Each row is followed by its class.
30,62,-1,20,-8,8,-42,-34,-47,-1,-51,-27,0,-5,45,-82,-5,-26,-25,-31,12,10,-19,2,30,12,45,28,4,-14,-14,38,13,-11,37,-21	mimin
14,-36,-45,4,-31,-25,6,-8,22,19,-15,27,9,-3,18,20,15,-6,23,-6,34,29,-28,33,-15,-25,-9,-5,-13,-12,-11,-1,-18,1,-3,-27	Tuzo
19,64,10,-1,-22,16,-51,-36,-43,7,-36,-24,8,-23,39,-73,-7,-18,-13,-29,14,-10,-16,0,38,4,35,23,5,-14,-11,46,0,-19,54,-25	Tuzo
-2,-24,-14,-3,-8,-29,15,32,31,17,-15,40,13,-2,11,28,-21,23,3,6,36,43,-13,35,-14,-24,0,24,-16,-2,-2,-1,2,-7,-16,-32	keti
26,59,7,13,-21,1,-42,-39,-33,-4,-42,-22,-4,-16,42,-58,-5,-27,-29,-39,14,-2,-2,5,28,9,27,16,17,-19,-18,30,2,-17,32,-32	mimin
4,-14,10,24,-4,14,-14,-45,-43,16,-37,20,-2,-29,-2,-39,-6,-7,13,-28,12,6,-8,-18,24,-31,13,-33,-17,-17,40,-8,-7,-28,1,-16	pedu
-7,-39,-5,-12,-14,-25,7,20,20,23,-17,38,-6,-15,23,35,3,10,4,-5,22,32,-12,35,-1,-27,1,-1,-14,-19,1,-5,-14,-5,-2,-20	Tuzo
17,-36,-21,-28,-36,-9,-35,-27,114,-19,15,-3,17,-7,36,37,-5,-56,9,18,22,14,-34,43,-18,-17,-10,-32,40,-64,-64,-43,-53,-7,-9,-7	Noz
20,64,5,-1,-13,14,-46,-38,-38,6,-41,-21,-1,-23,40,-62,-2,-23,-28,-40,11,-5,3,1,27,13,31,9,16,-4,-15,46,-8,-16,45,-27	Tuzo
11,57,18,-1,-15,10,-39,-31,-28,-3,-42,-22,1,-25,39,-50,-6,-16,-36,-38,6,-16,8,-1,34,5,29,10,14,-10,-19,37,-8,-22,43,-29	Tuzo
37,49,12,21,-21,-6,0,-12,-15,-3,13,-5,-7,-14,35,46,-6,13,-9,34,-19,-20,7,-7,19,1,-8,-16,-35,-10,-21,-23,-5,16,-32,2	memu
1,-30,-5,0,-1,-26,-3,30,26,17,-12,27,1,1,8,44,-10,12,5,3,42,26,-23,41,-11,-37,-1,18,3,-12,-9,-15,-7,-3,-17,-40	Dizon
33,-29,-37,-1,-21,-19,7,-1,27,12,0,18,13,-7,32,19,10,0,21,-2,32,24,-20,27,5,-23,0,-2,-25,-15,-1,-21,-22,3,2,-21	dega
25,23,5,27,-26,-3,22,-12,-16,8,35,-17,-8,9,24,48,-3,23,-7,37,-19,-18,-13,12,10,29,-3,-33,-13,-19,-53,-29,3,26,-35,13	Bek
27,32,23,20,-19,-4,14,-15,-5,-6,21,-10,-11,-9,27,56,-6,4,-25,29,-11,-13,2,-2,20,0,-11,-20,-15,-14,-29,-24,-10,18,-36,-10	Noz
30,30,29,16,-30,-5,26,3,-3,-8,17,-6,-12,9,14,52,-7,24,-5,27,-29,-25,15,11,-1,11,-11,-14,-23,-5,-32,-17,5,19,-36,-6	zenir
18,23,3,34,-26,-9,19,-16,-19,-4,35,1,-16,9,26,36,-8,17,-12,38,-21,-5,-18,13,7,21,-1,-23,-24,-31,-57,-32,-4,23,-27,4	zenir
25,64,8,2,-17,15,-56,-40,-42,2,-48,-26,-4,-17,47,-79,-2,-25,-26,-30,6,-9,-18,-1,36,6,42,13,17,-18,-25,45,0,-17,46,-23	Tuzo
20,-31,-36,10,-26,-31,4,-10,23,12,7,31,-4,-7,24,26,9,-17,25,-3,33,24,-25,29,-5,-18,-7,-6,-16,-20,2,-7,-15,2,-5,-21	pedu
13,-48,-23,-5,-23,-4,-22,-27,101,-9,18,0,11,-4,45,14,3,-71,10,4,22,17,-21,41,-12,-13,-7,-32,17,-69,-58,-30,-52,-10,8,-11	dega
14,-40,-19,-10,-27,-7,-22,-27,95,-11,29,11,7,4,39,23,-8,-60,-3,4,25,15,-22,42,-23,-9,-1,-29,18,-58,-64,-46,-73,-8,-1,2	Kov
-1,-39,17,30,-16,18,-16,-56,-46,28,-26,36,0,-25,-12,-37,-15,-6,5,-18,20,6,-27,-17,5,-43,10,-29,12,-30,22,-35,-25,-35,-1,-21	Kov
27,-33,-38,3,-25,-21,13,0,33,9,-8,20,8,-8,24,22,10,1,19,-2,31,22,-20,25,-3,-28,-12,-1,-18,-11,-1,-13,-13,1,-5,-24	dega
10,-15,9,26,-11,22,-9,-46,-45,21,-44,17,5,-16,-2,-56,-11,-4,8,-35,6,12,-13,-21,17,-24,19,-17,-17,-13,28,-7,-11,-24,3,-14	zenir
14,-33,-42,11,-26,-34,12,-11,25,10,-16,20,13,4,20,23,12,-11,19,3,19,39,-23,24,-4,-23,-3,-3,-21,-20,-11,-18,-13,0,-10,-12	mimin
35,31,25,10,-42,-1,26,6,7,2,17,-10,-2,6,16,53,-14,23,-6,31,-37,-20,10,9,-1,6,-8,-14,-15,-1,-26,-16,3,12,-37,2	keti
25,62,18,0,-23,6,-45,-28,-29,5,-39,-23,-13,-7,39,-62,-8,-15,-24,-38,29,6,8,4,16,11,31,22,26,-10,-12,36,2,-14,40,-28	Kov
34,40,28,15,-14,1,6,-6,-7,-6,13,2,-18,-6,29,39,-10,9,-17,28,-20,-17,6,-3,20,3,-2,-11,-31,-12,-26,-17,-9,13,-26,-2	zenir
29,65,16,2,-24,10,-55,-38,-36,-16,-47,-21,-5,-17,43,-80,-12,-24,-19,-40,3,-16,-15,-3,45,11,48,26,5,-13,-16,40,-1,-22,48,-19	zenir
20,-27,-40,-1,-29,-29,2,-4,34,8,-7,23,-1,-11,19,25,8,-2,27,2,35,30,-22,23,-6,-24,-2,-5,-9,-18,5,-10,-7,-2,-4,-19	pedu
37,32,15,24,-11,3,12,-11,-9,1,19,-2,-7,-16,25,40,-9,10,-6,39,-6,-16,1,0,19,-9,-6,-24,-28,-16,-32,-25,-6,12,-28,-13	dega
28,24,10,26,-25,-8,20,-13,-19,-3,33,0,-8,9,27,46,-5,22,-5,43,-23,-21,-12,15,4,15,1,-24,-23,-32,-57,-34,3,22,-27,6	zenir
-1,-24,-2,4,-12,-35,0,28,28,14,-7,37,-6,-10,15,41,-9,11,9,11,43,29,-24,31,10,-23,-2,11,-19,-19,2,-13,1,-7,-14,-30	pedu
4,-40,-9,-7,-9,-32,13,23,24,14,-13,37,-7,-16,29,37,0,9,8,-2,27,38,-13,35,6,-26,-1,3,-16,-21,8,-12,-7,1,1,-31	dega
37,30,20,23,-23,-1,12,-3,-1,12,14,6,-10,-4,26,51,-12,3,-14,37,-18,-11,13,1,-2,3,-7,-20,-27,-12,-35,-23,-5,10,-36,-2	keti
31,23,20,23,-32,-11,26,-4,-5,0,15,-10,-9,7,18,50,-4,14,-10,38,-38,-16,1,9,4,3,-18,-17,-14,-11,-29,-19,6,19,-42,-7	mimin
24,24,8,21,-33,-12,28,-9,-14,-1,26,-1,-10,9,31,55,-4,41,-23,44,-15,-10,-12,14,7,15,-9,-18,-20,-16,-39,-34,-8,19,-20,5	Kov
0,-47,-5,2,-14,-37,18,20,24,16,-22,40,-1,1,19,43,8,6,5,-3,15,36,-17,42,-4,-29,-11,15,-9,-11,19,-5,-5,-4,-11,-28	mimin
20,-39,-23,-13,-35,-1,-15,-26,99,-10,22,16,14,-4,43,17,-10,-61,8,-3,14,13,-15,48,-29,-6,-2,-18,-3,-59,-60,-36,-65,-13,3,3	zenir
5,-43,-1,-6,-15,-29,17,19,21,19,-13,32,-3,-2,22,31,2,8,7,-2,17,38,-18,41,2,-27,5,12,-6,-21,10,-14,-12,0,-7,-25	mimin
5,-27,-7,-1,-4,-24,3,21,34,16,-8,27,9,-2,15,38,-6,9,2,-2,42,25,-18,37,-2,-16,-2,20,4,0,2,1,-4,-3,-18,-33	Bek
18,-39,-20,-20,-38,-7,-35,-25,109,-13,27,4,9,-8,36,31,-4,-58,17,12,21,11,-32,45,-17,-6,-7,-38,29,-71,-50,-45,-54,-11,3,-7	pedu
27,65,0,15,1,18,-51,-33,-44,2,-52,-32,-9,-1,37,-82,-4,-28,-23,-38,14,11,-12,-1,22,10,40,28,7,-2,-10,49,4,-8,39,-27	Dizon
9,-18,3,29,-6,19,-18,-49,-51,21,-32,19,0,-28,-5,-44,-8,-6,15,-33,15,10,-14,-19,16,-30,17,-34,-6,-19,46,-18,-8,-27,3,-17	pedu
26,25,27,16,-27,-2,17,-4,-4,-2,18,-15,-7,2,13,43,-14,8,-5,33,-20,-14,3,10,-6,10,-13,-23,-10,-11,-34,-16,11,23,-48,-11	Noz
26,67,-1,12,-6,8,-46,-31,-45,-4,-38,-24,-16,-12,40,-80,-7,-26,-14,-30,19,9,-18,-1,28,17,45,19,8,-16,-7,45,17,-5,47,-20	pedu
5,-31,21,28,-25,21,5,-59,-34,21,-42,13,8,-32,-11,-29,-12,-19,4,-37,-2,-1,-11,-15,24,-30,13,-28,5,7,41,3,-24,-28,-15,-25	Noz
7,-27,19,34,-11,22,-13,-52,-44,20,-32,28,5,-30,-8,-34,-14,-9,0,-22,7,7,-20,-13,15,-50,19,-24,3,-32,22,-40,-22,-40,-14,-21	mimin
22,-33,-27,-20,-30,-4,-44,-28,103,-16,18,-6,21,7,33,23,3,-60,19,11,16,6,-36,38,-19,-3,-4,-30,29,-62,-65,-46,-52,-8,-2,5	Bek
-3,-29,13,29,-7,19,-13,-53,-48,27,-31,22,11,-30,-3,-39,-10,3,7,-29,14,3,-15,-22,22,-39,12,-30,-2,-29,30,-30,-16,-31,-6,-17	memu
9,-34,-24,-19,-37,-16,-38,-21,105,-18,11,0,25,-3,36,34,3,-47,13,15,18,5,-31,40,-12,-4,-4,-25,30,-65,-64,-49,-49,-11,1,-1	memu
29,58,16,5,-15,8,-37,-36,-20,2,-40,-29,2,-8,44,-60,0,-22,-36,-40,12,-3,2,-1,43,9,23,17,13,-13,-12,34,-6,-19,28,-28	mimin
23,-34,-39,-3,-27,-30,9,-12,31,6,-12,18,15,0,24,18,6,-15,22,-4,30,36,-26,27,-8,-23,-2,4,-13,-11,-7,-9,-17,8,-9,-26	Noz
17,-39,-22,-8,-32,-13,-31,-27,97,-20,19,-7,14,6,46,34,0,-67,5,1,10,6,-21,41,-17,-6,-11,-27,23,-66,-60,-46,-55,-4,5,-6	Bek
-16,-34,-13,3,-3,-25,4,26,27,19,-12,41,4,-7,5,34,-11,5,-4,3,33,30,-27,37,-4,-26,-4,12,-2,3,-7,0,-19,-7,-15,-31	Tuzo
27,56,0,10,-15,5,-43,-34,-44,-7,-49,-25,-8,-6,42,-87,-8,-19,-29,-36,23,4,-19,-12,30,15,39,30,2,-9,-9,38,5,-8,50,-21	Kov
12,-21,6,21,-6,34,-10,-55,-51,28,-40,9,6,-19,-5,-50,3,11,3,-34,14,5,-16,-18,17,-31,14,-27,-13,-17,29,-19,-21,-29,2,-20	Dizon
6,-31,-8,3,-10,-28,3,26,26,18,-13,33,-2,-10,16,26,-7,8,12,0,41,29,-23,39,7,-28,-3,10,-7,-7,1,-2,-4,-3,-13,-38	dega
20,-30,29,26,-22,28,0,-47,-35,25,-36,19,7,-32,-11,-35,-9,-14,12,-33,-11,-17,-10,-12,28,-30,13,-31,-2,8,39,-7,-31,-32,-6,-28	dega
18,-44,-18,-7,-33,0,-11,-31,99,-6,24,13,8,-2,44,22,-13,-62,-7,5,20,17,-20,40,-30,-11,-7,-23,9,-57,-54,-41,-74,-11,0,2	Kov
36,28,7,21,-27,-1,34,-6,-14,3,41,-8,-8,-4,28,47,-5,33,-10,39,-20,-18,-15,10,20,11,-9,-24,-27,-17,-40,-27,-2,24,-30,-2	dega
11,-32,-21,-9,-29,-14,-34,-22,94,-18,18,3,18,1,29,36,-1,-63,13,16,8,9,-29,46,-17,-14,-5,-26,31,-60,-59,-41,-49,-11,-5,-1	mimin
23,-34,-37,2,-20,-29,2,-8,26,7,-16,32,10,0,27,19,6,-5,24,-2,32,28,-26,29,-5,-25,8,2,-20,-21,-13,-10,-13,0,-4,-16	zenir
24,24,3,21,-21,-3,21,-13,-21,0,33,-7,-11,5,22,52,4,30,-8,41,-21,-13,-16,14,8,12,0,-24,-28,-26,-48,-30,-3,21,-30,0	Dizon
3,-29,-7,-4,-9,-27,7,28,28,11,-2,33,-3,-13,11,32,-7,11,15,6,35,31,-21,33,4,-28,-4,12,-11,-12,3,-7,-3,0,-12,-33	dega
4,-20,-7,-7,-12,-31,-3,19,28,14,-16,30,9,-9,17,24,-8,17,10,-2,36,23,-20,28,12,-24,-4,16,-11,-4,7,-5,-11,-4,-19,-30	memu
38,42,20,28,-15,-8,3,-13,-12,-1,14,-4,-9,1,27,46,1,-4,-13,32,-20,-11,8,-1,18,-7,-10,-15,-29,-16,-24,-25,-6,11,-37,-5	mimin
24,61,7,1,-8,16,-49,-34,-31,-3,-37,-31,-2,-9,40,-67,-6,-9,-30,-36,19,-4,-3,6,23,4,34,22,15,-16,-23,30,-2,-19,39,-30	Dizon
23,65,13,0,-23,21,-50,-34,-35,7,-48,-28,5,-19,46,-74,-7,-17,-23,-28,5,-8,-14,-1,34,2,38,22,7,-13,-15,44,0,-23,48,-19	Tuzo
3,-40,-15,-9,-9,-27,6,15,27,19,-18,32,-7,-9,29,36,2,17,6,1,29,38,-21,39,2,-34,-7,13,-18,-11,17,4,-15,-3,-6,-32	Dizon
11,-20,2,25,-13,22,-10,-62,-46,21,-43,8,9,-18,0,-52,-4,-9,3,-35,13,18,-13,-18,13,-31,7,-28,-4,-12,33,-14,-16,-21,-5,-23	Noz
3,-27,14,23,-18,21,-5,-39,-36,34,-36,27,4,-22,-5,-33,-17,8,-4,-26,2,14,-14,-13,8,-34,17,-29,7,-19,21,-24,-14,-35,-10,-9	keti
14,-29,-41,4,-29,-33,9,-8,31,15,-9,20,19,-6,23,24,8,-3,25,-7,38,26,-13,24,-4,-21,-6,7,-15,-13,-4,-9,-16,2,-4,-23	memu
27,23,26,13,-25,-2,28,10,-2,-1,22,-17,-4,2,12,52,-6,28,-5,33,-26,-30,6,11,7,8,-18,-25,-9,-8,-33,-21,11,20,-29,-9	dega
18,-36,-40,1,-29,-28,8,-11,27,11,-14,20,6,-4,20,13,4,-12,20,6,32,36,-36,27,-9,-20,3,-2,-10,-18,-23,-13,-12,7,-12,-17	Noz
31,28,9,22,-27,-4,30,-14,-9,3,37,-16,-6,5,29,50,-6,15,-15,41,-16,-11,-9,12,7,15,-6,-19,-13,-14,-45,-21,-1,29,-38,-3	Noz
